Below are the code and all the weights of a small trained network. Each question names an input and a class and asks about switching units off, where a switched-off unit gives its printed mean instead of its output.

import numpy as np


def w(rows, s, z=0):
    codes = np.array(rows[::2]) - 128.0
    scale = np.full(codes.shape[1], s)
    scale[-1] = z or s
    return codes * scale


def f(y):
    return y / 2 * (1 + np.tanh(0.7978845608 * (y + 0.044715 * y**3)))


def log_softmax(a):
    a = a - a.max(-1, keepdims=True)
    return a - np.log(np.exp(a).sum(-1, keepdims=True))


def net(x, mask):
    res = np.array(x, float).reshape(1, 6) / 4 @ E
    y = f(res @ A[0][:, :-1].T + A[0][:, -1])
    res = res + np.where(mask, y, B[0][:, -1]) @ B[0][:, :-1]
    return log_softmax(res[-1] @ U[:, :-1].T + U[:, -1])


A, B = {}, {}
E = w([
[119,140,106,127,150,116,117,146],'x0',
[32,162,210,180,201,155,174,91],'x1',
[169,140,54,207,136,56,205,30],'x2',
[118,163,124,149,124,103,118,150],'x3',
[138,150,148,134,111,116,137,127],'x4',
[105,211,81,112,100,213,244,177],'x5',
],0.012)
A[0] = w([
[157,140,155,124,84,117,83,154,244],'n0',
[185,90,131,119,134,144,85,226,153],'n1',
[164,126,80,50,52,84,126,143,248],'n2',
[92,136,132,156,158,161,175,121,99],'n3',
[44,118,190,71,123,130,130,162,134],'n4',
[68,171,98,107,79,212,143,165,117],'n5',
[114,90,197,138,159,79,61,112,218],'n6',
[114,179,35,191,148,142,181,60,110],'n7',
[125,174,104,108,137,176,230,153,150],'n8',
[174,79,150,161,163,68,155,58,195],'n9',
[165,128,72,141,101,49,119,46,172],'n10',
[41,143,214,168,249,133,170,99,200],'n11',
[153,142,18,133,82,92,159,110,180],'n12',
[176,94,150,94,107,93,35,157,214],'n13',
[150,164,40,138,129,163,237,108,100],'n14',
[89,98,192,78,115,180,93,199,254],'n15',
[87,195,58,84,80,201,219,158,186],'n16',
[181,120,94,67,73,131,113,182,184],'n17',
[138,148,100,106,57,186,132,168,157],'n18',
[191,93,4,117,48,91,139,112,166],'n19',
],0.011,0.008)
B[0] = w([
[69,83,106,101,73,157,29,198,183],'n0',
[111,119,91,125,110,153,68,113,185],'n1',
[179,96,92,140,107,149,37,229,213],'n2',
[137,127,124,106,111,93,204,90,173],'n3',
[90,162,151,44,185,122,158,173,186],'n4',
[182,198,123,81,145,118,235,134,200],'n5',
[43,161,143,156,163,148,11,86,206],'n6',
[115,93,151,198,75,153,159,80,221],'n7',
[171,148,151,128,73,121,255,105,220],'n8',
[125,95,82,170,202,71,72,83,204],'n9',
[101,93,138,175,181,27,124,130,213],'n10',
[70,230,146,112,169,116,133,29,251],'n11',
[148,29,166,184,162,140,157,165,212],'n12',
[61,73,113,30,49,119,40,131,211],'n13',
[140,86,191,202,46,175,170,97,222],'n14',
[98,226,135,37,126,164,95,190,232],'n15',
[183,188,154,93,65,153,239,197,254],'n16',
[174,129,48,165,49,199,102,192,198],'n17',
[214,178,64,91,142,157,128,204,183],'n18',
[186,59,202,158,169,81,97,223,227],'n19',
],0.0088,0.02)
U = w([
[62,92,50,78,50,147,61,136,191],'0',
[108,30,126,134,181,32,102,157,186],'1',
[38,181,251,89,183,168,72,107,154],'2',
[92,150,77,210,200,83,120,1,229],'3',
[192,182,25,102,86,180,141,191,72],'4',
[196,77,171,187,91,156,156,166,121],'5',
[119,220,195,36,145,115,186,142,1],'6',
[87,116,176,170,76,155,212,23,10],'7',
],0.0084,0.0015)

Each question gives the input, the list of numbers given to net, and the class t.
The units are the neurons (one row each of A and B). Each row of codes is followed by its name. A weight is (code - 128) times the scale printed after its matrix; where a second scale follows, it is the last column's (A, B and U).
mask holds one flag per neuron, in row order. A switched-off neuron (its flag False) gives its mean, the last column of its row in B, instead of its output. The means were averaged over made-up inputs and are rounded, as every weight is.
A unit's drop is (log p(t) with every unit on - log p(t) with that unit switched off) / (log p(t) with every unit on - log p(t) with every unit switched off).
The circuit of an input: a set's keep is (log p(t) with only the set's units on - log p(t) with every unit switched off) / (log p(t) with every unit on - log p(t) with every unit switched off). Starting from the 12 units with the biggest drops (on a tie, the unit counted first), units are removed one at a time, each time the one whose removal leaves the highest keep (on an exact tie, the one counted first), for as long as the keep stays at least 0.8.
circuit, biggest first: the units of the circuit, biggest drop first
unit that matters most: the unit with the biggest drop
top k neurons: the k neurons with the biggest drops, biggest first
drop of u: that unit's drop, to one decimal
input [1,-3,0,8,-8,-3], class 0: circuit, biggest first => (n13)
input [-2,-4,1,1,8,7], class 5: top 4 neurons => (n14 n12 n15 n19)
input [-5,-2,-6,-5,0,0], class 0: top 2 neurons => (n13 n16)
input [0,6,1,-7,-5,1], class 7: circuit, biggest first => (n15 n19)
input [-3,8,1,-4,0,2], class 7: top 2 neurons => (n15 n18)
input [-2,1,-1,-1,-8,-5], class 2: top 2 neurons => (n17 n6)
input [6,-6,1,-4,-1,2], class 5: top 2 neurons => (n19 n12)
input [6,-8,0,7,-3,-7], class 0: top 4 neurons => (n13 n17 n0 n1)
input [-2,0,7,2,-4,6], class 5: top 3 neurons => (n11 n19 n12)
input [-4,-1,1,-2,-6,0], class 1: top 3 neurons => (n16 n14 n8)
input [8,3,-7,-3,5,1], class 6: drop of n4 => 0.1
input [-4,0,3,1,-6,-2], class 1: drop of n11 => 0.5
input [-6,-6,-3,-5,0,0], class 0: drop of n8 => 0.2
input [-1,1,-3,-1,-8,5], class 6: unit that matters most => n2
input [4,0,6,-4,5,-3], class 1: top 2 neurons => (n11 n19)
